Here is a tiny trained network, its code and every weight. The questions are about switching its units off for an input and a target symbol, where a switched-off unit gives its printed mean instead of its output.

import numpy as np


def w(rows, s, z=0):
    codes = np.array(rows[::2]) - 128.0
    scale = np.full(codes.shape[1], s)
    scale[-1] = z or s
    return codes * scale


def f(y):
    return y / 2 * (1 + np.tanh(0.7978845608 * (y + 0.044715 * y**3)))


def softmax(a):
    e = np.exp(a - a.max(-1, keepdims=True))
    return e / e.sum(-1, keepdims=True)


def log_softmax(a):
    a = a - a.max(-1, keepdims=True)
    return a - np.log(np.exp(a).sum(-1, keepdims=True))


def net(x, mask):
    ids = ['ΘΛΦβγδψ'.index(c) for c in x.split()]
    T = len(ids)
    res = E[ids] + P[:T]
    u = 0
    for l in range(2):
        r = res
        for j in range(2):
            rows = slice(4 * j, 4 * j + 4)
            q, k, v = (r @ M[l][rows].T for M in (Q, K, V))
            z = softmax(np.where(np.tri(T) > 0, q @ k.T / 4**0.5, -1e9)) @ v
            o = O[l][rows]
            res = res + np.where(mask[u + j], z, o[:, -1]) @ o[:, :-1]
        u += 2
        y = f(res @ A[l][:, :-1].T + A[l][:, -1])
        res = res + np.where(mask[u : u + 8], y, B[l][:, -1]) @ B[l][:, :-1]
        u += 8
    return log_softmax(res[-1] @ U[:, :-1].T + U[:, -1])


Q, K, V, O, A, B = {}, {}, {}, {}, {}, {}
E = w([
[87,210,128,41,141,209,52],'Θ',
[21,1,205,140,163,31,91],'Λ',
[133,138,164,180,74,88,59],'Φ',
[136,231,195,202,105,140,88],'β',
[39,158,158,62,218,166,125],'γ',
[73,159,132,39,130,152,102],'δ',
[53,35,149,80,129,68,74],'ψ',
],0.015)
P = w([
[114,145,109,119,64,126,138],'0',
[180,93,145,178,227,197,119],'1',
[141,180,13,158,177,106,149],'2',
[178,97,138,128,204,160,113],'3',
[70,143,78,130,62,137,30],'4',
[171,99,141,109,166,141,142],'5',
[92,199,91,130,25,79,216],'6',
[173,88,147,92,162,126,136],'7',
[107,247,109,157,224,61,99],'8',
[173,83,145,86,164,118,131],'9',
],0.015)
Q[0] = w([
[2,151,225,124,5,131,101],'0.h0',
[175,69,142,92,65,187,147],'0.h0',
[122,117,157,122,182,66,222],'0.h0',
[120,198,121,124,125,46,187],'0.h0',
[226,134,183,115,143,133,150],'0.h1',
[147,123,62,81,135,133,159],'0.h1',
[45,232,169,135,134,108,153],'0.h1',
[122,77,85,152,127,195,96],'0.h1',
],0.0096)
K[0] = w([
[100,115,28,169,156,123,60],'0.h0',
[223,26,120,167,225,255,65],'0.h0',
[45,115,172,145,120,145,126],'0.h0',
[19,195,200,148,82,141,56],'0.h0',
[198,128,226,90,160,166,142],'0.h1',
[83,127,165,52,119,146,31],'0.h1',
[24,181,87,122,126,119,154],'0.h1',
[176,103,60,137,148,161,169],'0.h1',
],0.0097)
V[0] = w([
[156,124,225,160,243,158,109],'0.h0',
[77,172,131,144,140,236,73],'0.h0',
[150,94,2,47,131,142,152],'0.h0',
[142,117,100,69,13,154,86],'0.h0',
[146,103,102,140,99,101,211],'0.h1',
[102,145,112,136,79,163,103],'0.h1',
[90,106,56,118,115,126,96],'0.h1',
[92,165,220,37,154,145,208],'0.h1',
],0.0087)
O[0] = w([
[188,167,75,87,254,91,169,103],'0.h0',
[127,159,169,152,240,102,34,222],'0.h0',
[65,114,125,200,182,165,149,93],'0.h0',
[85,77,131,141,128,170,50,158],'0.h0',
[122,118,76,77,105,168,143,2],'0.h1',
[136,121,124,221,120,153,45,153],'0.h1',
[86,117,87,135,150,116,99,199],'0.h1',
[103,155,51,113,223,148,121,144],'0.h1',
],0.0092,0.0048)
A[0] = w([
[182,100,115,158,174,129,132,185],'0.n0',
[226,141,135,50,130,200,168,109],'0.n1',
[147,180,162,147,83,82,124,108],'0.n2',
[45,167,132,117,141,117,199,108],'0.n3',
[101,6,88,117,132,103,120,2],'0.n4',
[146,131,106,92,171,148,67,154],'0.n5',
[60,81,85,108,91,21,138,76],'0.n6',
[104,86,55,199,108,162,127,156],'0.n7',
],0.011,0.0031)
B[0] = w([
[27,102,182,101,19,155,142,198],'0.n0',
[137,66,145,208,104,164,93,168],'0.n1',
[114,116,75,58,170,102,96,173],'0.n2',
[167,149,68,140,102,142,73,152],'0.n3',
[88,99,118,90,221,137,146,211],'0.n4',
[203,105,144,140,61,104,110,255],'0.n5',
[101,83,55,106,167,94,111,247],'0.n6',
[1,199,168,91,68,186,142,193],'0.n7',
],0.0093,0.0096)
Q[1] = w([
[131,135,28,155,50,123,84],'1.h0',
[157,160,196,159,196,83,109],'1.h0',
[105,152,115,82,172,172,39],'1.h0',
[153,10,150,173,128,175,94],'1.h0',
[190,136,139,252,82,92,137],'1.h1',
[134,98,139,239,201,178,144],'1.h1',
[69,115,124,184,121,93,86],'1.h1',
[166,162,3,137,115,153,23],'1.h1',
],0.007)
K[1] = w([
[88,179,51,204,166,2,38],'1.h0',
[182,179,159,116,138,166,119],'1.h0',
[128,224,94,114,89,111,75],'1.h0',
[190,156,154,167,140,156,190],'1.h0',
[149,146,159,135,95,136,152],'1.h1',
[169,51,115,204,235,225,124],'1.h1',
[109,131,116,215,133,85,140],'1.h1',
[174,198,87,130,98,212,70],'1.h1',
],0.0077)
V[1] = w([
[177,205,128,136,101,146,160],'1.h0',
[61,106,148,171,141,2,136],'1.h0',
[111,201,170,126,75,67,175],'1.h0',
[102,120,138,68,219,125,127],'1.h0',
[135,93,195,115,114,60,200],'1.h1',
[192,71,123,122,154,46,67],'1.h1',
[115,159,109,117,70,114,60],'1.h1',
[188,166,65,124,96,157,88],'1.h1',
],0.0071)
O[1] = w([
[113,226,61,65,103,101,154,1],'1.h0',
[146,73,110,57,100,127,211,201],'1.h0',
[96,77,93,36,139,146,8,76],'1.h0',
[117,30,67,218,253,86,199,169],'1.h0',
[88,135,117,116,10,121,84,44],'1.h1',
[192,144,185,164,109,160,132,152],'1.h1',
[126,55,210,103,176,45,246,243],'1.h1',
[30,117,15,62,147,3,188,51],'1.h1',
],0.0054,0.011)
A[1] = w([
[115,103,181,155,63,187,130,3],'1.n0',
[170,121,104,44,159,75,158,27],'1.n1',
[139,116,2,87,110,41,213,102],'1.n2',
[132,105,148,137,180,180,119,73],'1.n3',
[128,97,118,91,186,74,169,137],'1.n4',
[98,161,44,115,186,47,150,51],'1.n5',
[187,88,147,182,110,147,151,61],'1.n6',
[88,125,94,51,100,148,80,235],'1.n7',
],0.0095,0.0048)
B[1] = w([
[80,134,43,157,222,87,92,186],'1.n0',
[98,179,92,84,126,221,2,174],'1.n1',
[184,95,166,102,179,224,76,185],'1.n2',
[99,130,144,98,151,94,135,218],'1.n3',
[137,154,67,107,141,104,191,255],'1.n4',
[124,134,109,245,118,163,168,184],'1.n5',
[86,201,152,119,135,184,42,192],'1.n6',
[176,169,152,77,89,96,207,174],'1.n7',
],0.0091,0.013)
U = w([
[132,96,163,238,125,192,86,171],'Θ',
[226,55,180,184,156,169,197,205],'Λ',
[178,125,128,87,132,135,213,253],'Φ',
[141,187,35,91,178,126,112,50],'β',
[146,152,33,237,154,99,132,104],'γ',
[40,193,94,120,110,253,141,3],'δ',
[100,93,103,223,103,165,194,107],'ψ',
],0.0065,0.0036)

Each question gives the input, a string of symbols that net reads in full, and the target symbol t.
The units are the heads (4 rows each of Q, K, V and O) and the neurons (one row each of A and B). Each row of codes is followed by its name. A weight is (code - 128) times the scale printed after its matrix; where a second scale follows, it is the last column's (O, A, B and U).
mask holds one flag per unit, layer by layer, with each layer's heads first. A switched-off unit (its flag False) gives its mean, the last column of its rows in O or B, instead of its output. The means were averaged over made-up inputs and are rounded, as every weight is.
A unit's drop is (log p(t) with every unit on - log p(t) with that unit switched off) / (log p(t) with every unit on - log p(t) with every unit switched off).
The circuit of an input: a set's keep is (log p(t) with only the set's units on - log p(t) with every unit switched off) / (log p(t) with every unit on - log p(t) with every unit switched off). Starting from the 12 units with the biggest drops (on a tie, the unit counted first), units are removed one at a time, each time the one whose removal leaves the highest keep (on an exact tie, the one counted first), for as long as the keep stays at least 0.8.
units of the circuit, in order: the units of the circuit, biggest drop first
unit that matters most: the unit with the biggest drop
k most important neurons: the k neurons with the biggest drops, biggest first
k most important neurons of layer l: the k neurons of layer l with the biggest drops, biggest first
which heads matter: for each layer, one digit per head in row order, 1 if its drop is at least 0.15 and else 0, layers parted by /
input Λ Λ δ ψ β, target δ: units of the circuit, in order : [0.h0; 0.n7; 1.h0]
input ψ ψ ψ ψ Λ δ ψ, target Λ: units of the circuit, in order : [1.n2; 1.h0; 0.n6]
input γ Φ Θ, target γ: units of the circuit, in order : [1.h1; 1.n5; 1.h0]
input Λ β Θ ψ Λ δ Θ ψ Φ, target Θ: units of the circuit, in order : [0.h0]
input ψ δ Φ Φ γ β ψ, target γ: units of the circuit, in order : [1.n5; 0.n0; 0.n6]
input Φ γ Θ δ γ γ Λ, target γ: which heads matter : 10 / 00
input β Λ ψ Φ Θ ψ Λ Θ Θ Φ, target Φ: units of the circuit, in order : [0.h0; 1.h1]
input ψ Φ Θ Φ ψ β Λ ψ β ψ, target β: units of the circuit, in order : [1.n1; 0.h0]
input γ ψ Λ Λ Θ δ, target Θ: units of the circuit, in order : [0.n6; 1.n4; 1.h1]
input β Θ δ γ γ Λ, target Θ: which heads matter : 00 / 01
input Θ δ ψ β Φ, target ψ: units of the circuit, in order : [0.h0; 1.h0; 1.h1]
input δ Φ Φ, target δ: units of the circuit, in order : [0.n7; 0.h0]
input δ δ Λ γ Θ ψ Λ δ δ, target Λ: units of the circuit, in order : [0.h0; 1.h0; 0.n4]
input Φ δ Λ Λ Λ Θ Λ, target Λ: units of the circuit, in order : [1.n2; 1.h0; 0.n6]
input ψ Θ Λ ψ ψ δ γ Θ, target Λ: 2 most important neurons of layer 1 : [1.n0; 1.n1]
input δ γ Θ, target δ: units of the circuit, in order : [0.n7; 0.h0]
input ψ γ δ δ Λ ψ γ, target Λ: unit that matters most : 1.n2
input δ β Θ Λ Θ Φ Φ Λ δ, target Φ: which heads matter : 10 / 11
input Λ Φ β δ β Λ Λ, target β: units of the circuit, in order : [0.h0; 0.n6; 1.h0]
input Λ ψ γ γ γ, target γ: units of the circuit, in order : [1.n5; 1.h1; 0.h0; 0.n3]
input δ ψ δ β Λ Λ Φ, target Λ: which heads matter : 00 / 10
input Λ γ Λ Θ Θ Φ Λ β γ, target Λ: which heads matter : 10 / 10
input Φ Φ δ Λ Λ δ δ δ δ Φ, target Φ: most important neuron of layer 0 : [0.n2]
input ψ Φ Θ ψ Λ β Θ, target Λ: which heads matter : 00 / 11
input γ ψ ψ, target γ: 2 most important neurons : [1.n5; 1.n4]
input Λ ψ ψ Λ Φ, target ψ: 4 most important neurons of layer 0 : [0.n6; 0.n7; 0.n4; 0.n3]
input Θ γ β, target Θ: which heads matter : 10 / 10
input ψ ψ ψ Θ δ Θ Λ, target δ: 3 most important neurons of layer 0 : [0.n4; 0.n7; 0.n5]
input Λ Λ ψ γ γ, target ψ: 3 most important neurons : [0.n6; 0.n3; 0.n4]
input Λ δ ψ ψ Λ, target ψ: which heads matter : 10 / 10
